Here is a tiny trained network, its code and every weight. The questions are about switching its units off for an input and a class, where a switched-off unit gives its printed mean instead of its output.

import numpy as np


def w(rows, s, z=0):
    codes = np.array(rows[::2]) - 128.0
    scale = np.full(codes.shape[1], s)
    scale[-1] = z or s
    return codes * scale


def f(y):
    return np.maximum(y, 0)


def log_softmax(a):
    a = a - a.max(-1, keepdims=True)
    return a - np.log(np.exp(a).sum(-1, keepdims=True))


def net(x, mask):
    res = np.array(x, float).reshape(1, 6) / 4 @ E
    y = f(res @ A[0][:, :-1].T + A[0][:, -1])
    res = res + np.where(mask, y, B[0][:, -1]) @ B[0][:, :-1]
    return log_softmax(res[-1] @ U[:, :-1].T + U[:, -1])


A, B = {}, {}
E = w([
[93,228,62],'x0',
[107,184,217],'x1',
[1,94,124],'x2',
[128,129,128],'x3',
[127,130,127],'x4',
[127,129,127],'x5',
],0.0079)
A[0] = w([
[211,118,135,101],'N1',
[216,188,153,93],'N2',
[57,126,102,91],'N3',
[157,54,81,110],'N4',
[157,7,219,52],'N5',
[188,162,153,83],'N6',
[25,61,80,115],'N7',
[102,238,71,88],'N8',
[122,199,228,62],'N9',
[147,70,34,86],'N10',
[83,245,89,88],'N11',
[123,105,111,254],'N12',
[192,127,82,137],'N13',
[135,146,175,79],'N14',
[170,48,70,104],'N15',
[143,186,225,86],'N16',
[146,84,77,86],'N17',
[146,79,60,71],'N18',
[229,192,90,116],'N19',
[199,160,124,36],'N20',
[195,142,119,62],'N21',
[130,135,255,127],'N22',
],0.009,0.0063)
B[0] = w([
[80,107,168,174],'N1',
[85,93,150,187],'N2',
[118,99,199,168],'N3',
[90,172,100,176],'N4',
[140,24,11,195],'N5',
[79,99,135,158],'N6',
[86,142,215,212],'N7',
[148,2,80,213],'N8',
[22,163,82,175],'N9',
[57,162,119,183],'N10',
[130,33,89,213],'N11',
[203,189,155,253],'N12',
[59,155,186,194],'N13',
[47,143,116,139],'N14',
[75,168,88,184],'N15',
[77,158,72,175],'N16',
[53,175,106,155],'N17',
[51,161,109,160],'N18',
[84,88,160,222],'N19',
[39,89,193,149],'N20',
[44,102,188,152],'N21',
[89,172,62,203],'N22',
],0.0083,0.0063)
U = w([
[141,61,77,71],'0',
[138,150,135,196],'1',
[110,119,206,71],'2',
[109,200,77,66],'3',
[150,145,137,194],'4',
[151,150,136,187],'5',
[212,177,141,86],'6',
[251,190,151,1],'7',
],0.02,0.017)

Each question gives the input, the list of numbers given to net, and the class t.
The units are the neurons (one row each of A and B). Each row of codes is followed by its name. A weight is (code - 128) times the scale printed after its matrix; where a second scale follows, it is the last column's (A, B and U).
mask holds one flag per neuron, in row order. A switched-off neuron (its flag False) gives its mean, the last column of its row in B, instead of its output. The means were averaged over made-up inputs and are rounded, as every weight is.
A unit's drop is (log p(t) with every unit on - log p(t) with that unit switched off) / (log p(t) with every unit on - log p(t) with every unit switched off).
The circuit of an input: a set's keep is (log p(t) with only the set's units on - log p(t) with every unit switched off) / (log p(t) with every unit on - log p(t) with every unit switched off). Starting from the 12 units with the biggest drops (on a tie, the unit counted first), units are removed one at a time, each time the one whose removal leaves the highest keep (on an exact tie, the one counted first), for as long as the keep stays at least 0.8.
circuit, biggest first: the units of the circuit, biggest drop first
unit that matters most: the unit with the biggest drop
k most important neurons: the k neurons with the biggest drops, biggest first
drop of u: that unit's drop, to one decimal
input [-2,-2,8,-3,8,0], class 2: unit that matters most	N7
input [-4,8,4,5,8,-5], class 3: circuit, biggest first	N22; N9; N16
input [-7,-8,7,8,-3,7], class 1: 2 most important neurons	N7; N8
input [7,4,-5,-3,-6,-1], class 0: circuit, biggest first	N8; N11
input [7,1,1,4,5,5], class 0: circuit, biggest first	N8; N11
input [6,-2,7,-5,2,5], class 2: 3 most important neurons	N7; N3; N5
input [4,-4,6,2,5,-6], class 2: 3 most important neurons	N7; N3; N5
input [5,1,5,0,-1,-5], class 0: 2 most important neurons	N11; N8
input [-6,3,1,6,0,6], class 0: 3 most important neurons	N5; N7; N13
input [-4,-6,8,7,4,-8], class 2: 3 most important neurons	N7; N3; N22
input [8,-8,-7,-7,6,-8], class 0: 4 most important neurons	N8; N11; N19; N7
input [8,-4,8,-1,3,2], class 0: 3 most important neurons	N8; N11; N13
input [1,-5,3,-4,-5,-2], class 3: 2 most important neurons	N8; N10
input [7,-2,4,-3,-1,-7], class 0: circuit, biggest first	N8
input [-2,-3,-6,2,1,-4], class 2: drop of N2	0.1
input [0,8,4,6,4,4], class 3: drop of N9	0.2
input [8,3,-4,-4,4,3], class 0: drop of N20	0.0
input [-3,-3,-6,-5,-2,6], class 2: drop of N19	0.1
